Each row has two labels, one from each of two sets.
[-0.53  0.22  1.25 -1.67  1.10  0.10 -1.08  0.62  0.22  0.65  1.29  0.45
  1.92  0.25 -0.84  0.82  0.67  0.66  1.44  1.25 -0.12 -0.21  0.63 -0.05
  0.16  0.01  2.27 -0.41  0.08  0.87  1.15  1.00  0.69  1.83  0.73  0.05
 -1.13 -0.25]  LF, E
[-2.06  0.55 -0.56 -1.63  2.28  0.36 -0.52  1.55 -0.45 -0.16  1.46  0.55
  1.55  2.36 -0.60 -0.20  0.73  0.15  0.32  0.83  0.33  0.03 -1.16  0.80
  0.18 -0.99 -0.99 -0.91  0.12  1.52  3.98 -0.96 -0.52 -0.08 -0.06 -2.00
 -1.04 -1.29]  LF, E
[-2.31 -0.17  1.65 -1.56 -0.18  0.07 -0.38  0.66 -0.22 -0.08  2.97 -0.34
  0.73  0.84 -0.54  0.96 -0.32 -1.19  1.48  0.99  0.29 -0.06  2.15  0.60
  0.64 -0.86 -0.11 -0.31  0.41 -0.21  3.70  0.42  0.15  2.22  0.83 -1.20
 -0.87  0.52]  LF, V
[-2.56 -0.46  0.59 -0.58  0.57  0.25 -1.50  0.85  0.29 -0.09  0.43  0.56
 -0.37  1.82 -1.09 -0.27 -0.16 -0.15  0.35  1.70  0.47  0.04  0.83  0.45
  0.37  0.07 -2.88 -0.95  0.68  1.95  2.65 -0.52  0.35  0.31  0.10 -2.37
 -0.74  0.06]  LF, E
[-1.64 -0.50  1.25 -0.94 -0.01  0.59  0.40  0.38  0.19 -0.24  0.43  0.39
 -0.18  0.32  0.23  0.90  0.00  0.11  1.08 -0.14 -0.87 -0.30  0.85  0.42
  0.76 -0.87 -0.36  0.25 -0.81 -0.54  2.18 -1.06  0.41  0.72  0.85  0.01
 -0.23  1.31]  LF, E
[-0.74  1.04 -0.24 -1.27  1.71 -0.72  0.11  1.25 -0.43  0.87  1.75  0.33
  1.44  2.35 -0.75 -0.39  0.49 -0.41 -0.72  0.16 -0.01 -0.02 -2.20  1.21
  0.73 -1.17  2.47 -0.37 -0.07  0.68  2.98 -0.95  0.91 -0.38 -0.35 -1.69
 -1.05 -0.93]  LF, V
[-1.59  0.21 -0.25 -0.45 -2.94 -0.86 -0.04  0.51  0.38  1.03  1.30 -1.61
 -0.93 -1.57 -1.16  1.44 -1.43 -0.02  1.46  0.99 -0.51 -0.87  0.66  2.46
 -0.08 -0.17  1.33 -0.43 -0.19  0.08 -2.56  3.42 -1.00  0.36 -0.25 -0.83
 -0.18  2.23]  QP, V
[-3.69 -0.14 -1.16 -0.99  0.02 -1.31  0.00  1.99 -0.84  2.05  1.97 -0.12
  0.00  2.29 -1.24  1.56 -0.62 -0.85 -1.95  1.13  0.49  0.22 -2.52  2.24
  0.15 -0.90  2.77 -0.71 -1.10  0.63  2.92 -0.85  1.14 -0.26 -0.51 -2.48
 -0.28  1.16]  LF, V
[-1.24  1.75 -1.79 -0.62  0.92 -0.83 -0.01  0.14 -0.74  0.05  0.80 -0.60
  1.16  1.06 -1.33  0.52 -0.98 -1.07 -0.91  0.77  0.02  0.06 -1.79  0.72
 -0.60  0.12  2.01 -0.79 -0.11  0.38  1.06  0.88  1.25 -0.92 -1.10 -2.37
  0.43 -1.43]  Fz, V
[-2.40 -0.54  0.28 -2.06  0.44  0.30  0.60  1.30 -0.14  0.03  1.87 -0.51
  0.28  1.35 -0.50 -0.19 -0.66 -0.48  1.88  0.04 -0.27 -0.39  0.75  0.50
  0.04 -0.61 -1.14 -0.26 -0.01  0.64  3.08 -0.53  0.26  0.87 -0.05 -1.61
  0.44 -0.35]  LF, V
[-0.89  0.28  0.70 -1.44 -0.74  0.24  0.66  0.52  0.23 -0.22  1.39 -0.84
  0.02 -0.72  0.27 -0.14 -0.25  0.50  0.85 -0.39 -0.10 -0.64  0.87  0.82
  0.47 -0.70 -0.72 -0.39 -0.57  0.42  1.31  1.59  0.12  0.51  0.18 -1.27
 -0.53 -0.67]  LF, V
[-2.01  0.00 -0.27 -1.64  1.07 -0.65  0.61  0.53 -0.32  0.61  1.67 -0.39
  0.35  1.56 -0.70  0.32 -0.76 -1.17  0.71  0.19 -0.15 -0.34 -1.62  0.70
  0.20 -0.37  1.21 -0.58  0.00  0.65  2.13  0.45  1.11 -0.24 -0.49 -2.12
 -0.64  0.40]  LF, V
[-0.92  0.10  0.37 -2.31  0.28 -0.41 -0.41 -0.29  6.59 -1.68  0.01 -1.09
 -0.23 -0.07 -0.50  0.68 -1.37 -1.25  0.77  0.90 -0.04 -0.96  2.22 -0.09
  0.58 -0.15 -1.75 -0.21  0.96 -0.29  0.38  1.95  0.56  0.80 -0.63 -1.50
  0.78  0.80]  QP, V
[-0.36  0.76 -0.69 -0.27  0.31 -0.44 -1.00 -0.01 -0.78 -0.73  0.43 -0.46
  2.33  0.20 -1.12  0.32  0.61  0.23  0.27  1.55  0.30 -0.09  2.12 -0.07
 -0.40  0.39  0.13 -0.77  1.09  1.22  1.74  1.66  0.37  0.09 -0.15 -1.90
 -0.16 -0.99]  Fz, E
[-2.40 -0.44  1.26 -3.28  0.22 -0.16  0.73  1.59  0.05  1.56  1.74 -0.13
  1.01  0.92 -0.13  1.55 -0.03  0.36  2.48  1.19 -0.44 -0.92  0.37  1.43
  1.12 -1.30  2.37  0.05 -0.53  0.11  2.32  0.73  1.12  1.98  5.25 -1.12
 -1.15  0.75]  LF, V
[-0.98 -0.25  0.63 -0.73 -0.47  0.74  0.94  0.30 -0.05 -1.04  0.81 -1.08
  2.73  0.06 -0.43  1.03  0.39  0.64  2.05  0.54 -0.74  0.11  1.91  1.04
  0.59 -1.14  2.03 -0.09  0.64  0.60  3.47  1.57 -0.26  1.60  0.24 -0.25
 -0.69 -0.25]  LF, V
[-4.77 -0.39 -0.10  0.52  0.35  0.00 -0.76  0.76 -0.58  1.49  1.47 -0.14
  1.55  2.07 -2.13  1.83 -0.19  0.65  1.21  2.33  0.38 -0.37  0.37  2.21
  0.14 -0.45  1.95 -0.45 -0.20  1.07  3.46 -0.84  0.31  1.35  0.22 -0.88
 -0.18  1.01]  LF, E
[-2.25  0.52 -0.29 -0.77 -1.07  0.05  0.49  0.23 -0.26 -0.71  0.63 -1.08
  1.22  0.89 -1.43  2.13 -0.67 -0.71  0.18  0.97 -0.26 -0.28  1.45  1.63
  0.44 -1.31  1.60  0.42  0.69  0.13  3.92  1.32  2.03  0.76 -0.62 -2.85
  0.54 -0.14]  LF, V
[-2.14  0.72 -0.18 -2.13  1.17 -0.50 -0.78  0.72 -0.64 -0.33  1.39 -0.52
  2.36  1.47 -1.06  1.61 -0.45 -0.71  1.56  0.36  0.26 -0.05  1.30  0.69
 -0.11 -0.60  1.25 -0.60  0.14  1.20  3.97  1.37  1.07  1.20 -0.73 -2.35
 -0.68 -1.22]  LF, E
[-2.71 -0.27  0.24 -2.45 -0.64  0.38  0.45  2.04 -0.49 -0.63  2.09 -0.45
 -0.64  1.46 -0.87  0.60 -1.44 -0.17  1.17  0.88 -0.09 -0.60  0.64  1.45
  0.49 -1.56 -1.78 -0.86  0.61  0.99  3.09  1.77  0.46  0.16 -1.44 -3.36
 -0.22  0.03]  LF, V
[-1.14  0.73  0.35 -1.34  0.01  0.05 -1.56  0.43 -0.57 -0.12  1.17 -0.16
  1.05  0.72 -0.80  0.56  1.07 -0.24 -0.66  1.44  0.54  0.22  1.70  0.71
  0.24 -0.07  0.47 -1.00  0.60  0.80  3.45  0.69  0.56  1.63  0.42 -2.63
 -0.41 -0.72]  LF, E
[-0.96 -0.57  1.99 -2.11 -3.78 -0.86  0.10  0.82  0.02 -0.49  1.19 -0.87
 -3.20 -0.46  0.23  0.75 -1.17  0.00 -1.46  0.23  0.55 -0.76  1.58  0.43
  0.31 -0.67 -0.27  0.12  0.27 -0.56 -0.75  2.32  1.19  1.71  0.22 -2.03
 -0.41  1.22]  QP, V
[-2.32 -0.17 -1.22  0.40 -0.28  0.31  0.19 -0.07 -1.05 -0.02  0.86 -0.61
  0.97  0.66 -1.31  1.24 -0.48 -0.58  0.68  1.24 -0.23 -0.57  0.32  1.86
  0.36 -0.29  1.29 -0.32 -0.06  0.21  2.73  0.43  0.12 -0.39 -0.70 -1.59
  0.02  0.47]  LF, V
[-1.42  0.40 -0.41 -0.02  0.81 -0.33 -1.63 -0.16 -1.12  0.13 -0.17 -0.40
  1.38  1.60 -0.80  1.40 -0.02 -2.02 -0.10  1.95  0.66  0.29  1.05 -0.18
 -0.25  0.81  1.64 -0.19 -0.09  0.02  1.44 -1.12  1.37  0.66 -0.08 -1.71
  0.42 -0.80]  Fz, E
[-3.11 -0.70  1.56 -2.78 -0.77  0.26  0.36  1.30  0.29  0.63  1.94 -0.25
 -0.92  1.25 -0.40  1.13 -1.44 -0.46  2.04  1.10 -0.64 -0.95 -0.20  1.60
  0.50 -1.41 -1.29 -0.06 -0.11  1.38  3.06 -0.28  0.70  1.04  0.75 -1.78
 -0.55  1.49]  LF, V
[-3.17 -0.32  0.52 -0.33 -1.10 -0.81  0.17  0.32  0.02  1.41  0.72 -0.67
  0.13 -0.09 -1.17  1.53 -0.88  0.05  1.13  0.80  0.30 -0.75 -0.29  1.37
 -0.06 -0.01  1.96 -0.26 -0.89  0.24  0.47  0.98  0.28  0.69 -0.70 -0.10
 -0.55  0.82]  LF, V
[-3.18 -1.35  0.80 -1.84  0.31 -0.09 -0.84  0.37 -0.56  0.96  1.28  0.00
  0.63  1.45 -0.78  2.13  0.21  0.54  1.58  1.75  0.25  0.03  0.79  1.16
  0.71 -0.28  0.40 -0.38 -0.28  0.72  2.53  0.34  0.90  0.53  0.30 -1.46
 -0.63  0.88]  LF, E
[-0.61  0.49  0.05 -1.42  2.88 -0.38 -0.43  0.78 -0.28  0.30  0.84  0.20
  1.22  1.78 -0.11 -0.08 -0.47  0.11 -0.12  1.87  0.36  0.03 -0.72 -0.68
  0.13 -0.26  0.11 -0.29  0.32  1.17  2.03 -0.94  1.16  0.59 -0.20 -1.59
 -0.80 -1.06]  LF, E
[-1.55  0.50 -1.14 -0.66  1.37 -1.00 -1.28 -0.15 -0.94  0.32  1.07  0.03
  1.20  1.39 -0.37  1.03  0.02 -1.18  0.10  1.43  0.90  0.16  0.27  0.08
 -0.31  0.30  1.52 -1.00  0.20  1.30  1.37  0.88  1.00  0.56 -0.45 -2.23
 -0.52 -0.40]  LF, V
[-1.94 -0.05  0.31 -1.57  1.49 -0.29 -0.83  0.39 -0.39  0.27  1.33  0.71
 -0.47  2.31 -0.67  0.81 -0.44 -0.15  0.72  1.57  0.85  0.21  1.00  0.19
 -0.21  0.44 -0.68  0.02  0.14  0.75  2.88 -0.99  0.70  2.33  0.16 -1.80
 -0.16  0.11]  LF, E
[-1.66  1.10 -2.29  1.48 -0.83 -0.23 -0.27 -0.47 -1.23  0.00  0.60 -1.66
  1.10  0.83 -1.34  1.18 -0.11 -0.27 -0.94  1.09  0.05 -0.06  0.08  1.64
 -0.06 -0.36  2.23 -0.95  0.28  0.64  1.89  0.86  0.38 -1.03 -0.77 -2.38
  0.39 -0.59]  Fz, V

Each row has two labels, one from each of two sets.
[-0.26 -0.67 -0.17 -1.68  3.32  0.39 -1.40  0.52  0.89  0.76 -0.55  0.87
  1.02 -1.27 -0.64 -1.63  0.67  1.41  0.76  0.55 -0.03 -0.30  0.74  0.76
 -0.30  0.47  0.02  3.71 -0.34  0.82 -0.69 -0.36  1.12 -1.09  0.49 -0.63
  1.08 -0.82]  K, C
[-1.24 -1.52  0.19 -0.54  1.84  0.95 -0.96  0.80  1.48  0.27 -0.69  0.38
 -0.31 -1.48 -0.09 -2.92  0.31 -0.04 -0.17 -2.14  0.15 -0.98  0.08 -0.10
 -0.08  0.26  0.84  2.45  2.03 -0.05  1.12 -0.79  0.77 -1.08  0.31 -1.93
  0.49 -0.73]  K, C
[-0.22  0.22  0.26  0.32  2.15  0.70 -1.73  0.66  0.88  0.45 -0.31  0.57
 -0.21 -1.50 -1.11 -1.98  0.08 -0.72 -0.02 -0.15 -0.60 -0.42 -0.08 -0.38
  0.06 -0.86  0.27  0.34  1.47  0.02  1.44 -0.61  0.54 -1.12  0.50 -2.35
  0.67  0.03]  K, C
[-0.45  1.16  0.67 -2.37  1.58 -1.11 -2.22  0.26 -1.64  0.04 -0.72  0.72
  1.90 -0.24 -1.99  0.53  0.17  1.69  0.25  3.22  0.44  2.25  0.51  1.36
 -0.14  0.39  0.70 -1.93 -0.69  0.42  1.51 -0.72 -0.38 -0.23 -0.01 -0.80
  0.51  0.06]  M, D
[ 0.63  0.29  1.34 -0.94  1.77 -0.15 -1.42  2.16  0.79  1.33  1.27  0.67
  0.84 -0.50  0.57 -0.54  0.31  0.01  0.17  2.99 -1.00  1.91  0.48 -0.18
 -0.43 -0.15  0.64  0.32  0.84  0.16  0.36 -0.60 -0.09 -1.47  0.89 -2.59
  0.30 -0.54]  M, C
[-0.02 -1.11  0.04 -1.21  2.23  0.76 -0.93  0.05  1.53  0.17 -0.42  0.81
  0.29 -1.05 -0.30 -1.96  0.57  0.51  0.39 -0.91  0.11 -0.78  0.31  0.28
 -0.05  0.26  0.24  3.16 -0.70  0.55 -0.61  0.20  0.94 -1.24  0.40 -0.21
  0.54 -0.88]  K, C
[-0.86 -2.09  0.23 -0.52  1.53  1.81 -0.94 -0.93  0.63  0.51 -0.22  0.92
  0.04 -1.16 -0.52 -0.05  0.20  1.20  0.90 -0.44  0.60 -1.38  0.45  1.42
 -0.41 -0.04 -0.07  1.95  1.76  0.78 -0.54 -0.21  1.48  0.31  0.19 -3.07
  0.70 -1.87]  K, C
[-0.83  0.39  0.78 -2.50  3.22 -0.41 -2.01  0.96  0.90  1.05  0.12  0.90
  2.34 -1.06 -0.18 -1.06  0.32  1.05 -0.24  2.30  0.77  2.34  0.42  0.17
 -0.77 -0.48  1.30  1.50  1.43  0.05  0.24 -0.73 -0.27 -1.98  1.20 -2.45
  0.53 -1.28]  M, C
[-0.97  0.36  0.47 -2.84  1.95 -1.10 -2.09 -1.15  0.53  0.79 -0.77  0.60
  2.58 -0.59 -0.35  0.12  0.42  1.12  0.14  3.80  1.44  2.16  1.05  0.97
 -0.58 -0.63  0.75  1.00  0.07  0.56 -0.60 -0.79  0.12  0.06  0.42 -1.71
  0.41 -1.32]  M, C
[-1.44 -0.50  1.11  0.23  0.19  0.44  0.01 -1.12  1.44  0.81 -0.61 -0.37
 -0.14 -0.52 -0.05  0.50 -0.11 -0.77 -0.26  2.34  0.43  1.71  0.13  1.35
 -0.71 -0.37  1.20 -0.72  2.69  0.23  0.51 -1.69  0.50  1.66  0.01 -2.91
 -0.03 -1.38]  X, C
[-1.58 -1.37  1.40 -1.30 -0.49  0.75  2.03  0.34  2.32  0.01 -0.42 -0.88
 -0.31 -0.07  0.59 -0.85  0.48 -0.79 -1.23  0.02  0.82  2.66 -0.24  0.78
 -0.64  0.74  1.41  0.98  1.18 -0.04  0.81 -2.07  0.56  0.68 -0.16 -0.28
 -0.53 -1.12]  X, C
[-1.35 -0.54  0.43 -1.33 -0.26  0.24  0.84 -1.10  2.73  0.16 -1.05 -0.26
  0.21 -0.14  0.37 -1.04  0.20 -1.09 -0.86 -0.58  1.48  1.73  0.00 -0.57
 -0.37  0.14  1.19  0.90  1.45 -0.02  0.53 -1.16  0.57  0.94  0.05 -0.07
 -0.41 -0.56]  X, C
[-0.46  0.92  0.74 -1.18  2.84 -0.54 -2.06  1.03 -0.01  1.33 -0.63  0.52
  2.44 -1.23 -1.11  0.19  0.09  1.08  0.12  4.90  0.14  1.85  0.98  2.05
 -0.59 -0.20 -0.15  1.70  0.63  0.43 -0.21 -0.68  0.29 -1.44  1.08 -2.15
  0.93 -0.88]  M, C
[ 0.03  1.00  1.40 -2.64  3.58 -0.27 -2.68  1.31  0.81  1.51 -0.03  0.61
  2.61 -0.77 -1.13 -0.42  0.33  1.04  0.05  5.96 -0.74  3.05  0.90  1.06
 -0.77 -0.04  0.44  2.32 -0.58  0.53 -0.59 -1.11  0.29 -1.27  1.11 -1.47
  0.67 -0.84]  M, C
[-1.47 -1.25  1.97 -2.09  0.58 -0.87  0.95  1.04  1.30  0.58 -0.11 -0.08
  1.47 -0.56 -0.02  0.17  0.57  0.96 -0.51  2.17  0.99  3.21  0.22  2.69
 -0.91  0.70  0.99  3.15  0.41 -0.38 -0.47 -1.22  0.85 -0.90  0.55 -0.69
 -0.15 -1.96]  X, C
